Here is a tiny trained network, its code and every weight. The questions are about switching its units off for an input and a class, where a switched-off unit gives its printed mean instead of its output.

import numpy as np


def w(rows, s, z=0):
    codes = np.array(rows[::2]) - 128.0
    scale = np.full(codes.shape[1], s)
    scale[-1] = z or s
    return codes * scale


def norm(h):
    return h / np.sqrt((h * h).mean(-1, keepdims=True) + 1e-5)


def f(y):
    return np.maximum(y, 0)


def log_softmax(a):
    a = a - a.max(-1, keepdims=True)
    return a - np.log(np.exp(a).sum(-1, keepdims=True))


def net(x, mask):
    res = np.array(x, float).reshape(1, 3) / 4 @ E
    u = 0
    for l in range(4):
        y = f(norm(res) @ A[l][:, :-1].T + A[l][:, -1])
        res = res + np.where(mask[u : u + 3], y, B[l][:, -1]) @ B[l][:, :-1]
        u += 3
    return log_softmax(norm(res)[-1] @ U[:, :-1].T + U[:, -1])


A, B = {}, {}
E = w([
[185,112,90,149,85,229,200,220,130,179,25],'x0',
[101,131,88,160,13,104,45,195,145,62,150],'x1',
[119,199,77,36,77,179,192,38,174,92,1],'x2',
],0.0065)
A[0] = w([
[119,254,155,121,127,127,152,100,189,116,144,37],'L0N1',
[141,208,248,114,106,122,119,76,141,197,133,3],'L0N2',
[124,67,115,128,143,219,208,137,135,144,112,120],'L0N3',
],0.0053,0.0043)
B[0] = w([
[70,146,47,179,142,185,137,28,170,71,254,176],'L0N1',
[161,104,208,123,39,246,239,72,67,186,105,153],'L0N2',
[223,186,130,156,114,187,151,144,63,193,114,252],'L0N3',
],0.0081,0.0034)
A[1] = w([
[166,76,130,176,144,100,86,156,93,98,171,111],'L1N1',
[118,165,106,59,170,129,130,8,147,67,120,5],'L1N2',
[136,37,225,145,254,83,157,86,72,168,166,99],'L1N3',
],0.0077,0.0023)
B[1] = w([
[90,22,79,114,92,154,132,45,124,153,119,203],'L1N1',
[22,91,245,150,1,47,172,148,103,134,133,215],'L1N2',
[167,108,156,92,195,125,103,70,248,254,244,254],'L1N3',
],0.0083,0.0086)
A[2] = w([
[165,216,84,126,108,108,102,172,65,114,133,255],'L2N1',
[120,172,244,97,197,138,158,81,65,173,173,35],'L2N2',
[170,113,120,169,254,103,112,87,152,149,159,196],'L2N3',
],0.0079,0.002)
B[2] = w([
[100,117,122,143,212,131,159,83,171,118,149,173],'L2N1',
[113,138,139,173,174,148,67,163,25,85,44,250],'L2N2',
[135,128,175,45,189,126,89,193,164,11,93,255],'L2N3',
],0.012,0.006)
A[3] = w([
[41,175,176,127,110,91,141,103,76,134,86,36],'L3N1',
[254,135,146,162,157,219,254,167,168,180,102,115],'L3N2',
[57,195,181,106,88,39,215,62,158,199,165,7],'L3N3',
],0.0074,0.0018)
B[3] = w([
[130,204,220,174,149,34,202,98,107,29,116,207],'L3N1',
[166,211,1,106,68,100,140,106,106,185,129,254],'L3N2',
[108,177,84,95,7,76,210,202,166,73,121,211],'L3N3',
],0.0093,0.0075)
U = w([
[126,196,195,140,199,114,164,95,59,124,78,121],'0',
[179,204,3,125,65,145,190,125,120,229,95,167],'1',
[81,174,208,129,31,55,194,129,127,49,122,157],'2',
[127,64,193,76,199,118,56,146,238,178,208,148],'3',
[163,153,130,175,164,161,151,96,148,118,151,2],'4',
[230,188,126,74,224,166,106,188,67,162,87,102],'5',
[61,51,72,187,47,134,100,118,82,112,167,134],'6',
[108,167,92,156,126,161,143,117,241,54,119,84],'7',
],0.015,0.0074)

Each question gives the input, the list of numbers given to net, and the class t.
The units are the neurons (one row each of A and B). Each row of codes is followed by its name. A weight is (code - 128) times the scale printed after its matrix; where a second scale follows, it is the last column's (A, B and U).
mask holds one flag per neuron, layer by layer. A switched-off neuron (its flag False) gives its mean, the last column of its row in B, instead of its output. The means were averaged over made-up inputs and are rounded, as every weight is.
A unit's drop is (log p(t) with every unit on - log p(t) with that unit switched off) / (log p(t) with every unit on - log p(t) with every unit switched off).
The circuit of an input: a set's keep is (log p(t) with only the set's units on - log p(t) with every unit switched off) / (log p(t) with every unit on - log p(t) with every unit switched off). Starting from all 12 units, units are removed one at a time, each time the one whose removal leaves the highest keep (on an exact tie, the one counted first), for as long as the keep stays at least 0.8.
units of the circuit, in order: the units of the circuit, biggest drop first
k most important neurons: the k neurons with the biggest drops, biggest first
drop of u: that unit's drop, to one decimal
input [-7,7,-4], class 6: units of the circuit, in order	[L1N1]
input [-1,2,-2], class 3: 4 most important neurons	[L1N2, L0N3, L3N2, L2N2]
input [-5,-8,2], class 2: 4 most important neurons	[L1N2, L0N3, L3N3, L0N1]
input [-5,7,0], class 6: units of the circuit, in order	[L1N3, L1N2, L2N3, L3N3]
input [-1,-8,-2], class 3: 2 most important neurons	[L1N3, L2N3]
input [0,-4,1], class 5: 2 most important neurons	[L1N2, L0N3]
input [3,7,0], class 6: units of the circuit, in order	[L2N3, L3N2, L3N1]
input [2,-1,0], class 1: 2 most important neurons	[L1N3, L3N2]
input [2,3,-5], class 6: 2 most important neurons	[L1N3, L1N1]
input [-6,8,-3], class 6: 2 most important neurons	[L1N3, L1N2]
input [7,8,-3], class 1: 4 most important neurons	[L1N2, L2N2, L2N3, L0N1]
input [3,5,5], class 1: 2 most important neurons	[L1N2, L2N3]
input [-8,-7,1], class 2: 3 most important neurons	[L1N2, L3N3, L0N3]
input [-5,7,-7], class 3: 4 most important neurons	[L1N2, L3N2, L2N2, L3N3]
input [-5,-6,-1], class 3: units of the circuit, in order	[L1N3]
input [-1,-7,1], class 5: 2 most important neurons	[L1N3, L0N3]
input [5,5,-5], class 6: 2 most important neurons	[L1N3, L3N2]
input [0,6,-5], class 6: drop of L1N3	2.0
input [-8,-7,3], class 2: drop of L1N2	4.3
input [-3,0,-2], class 3: drop of L2N2	0.0
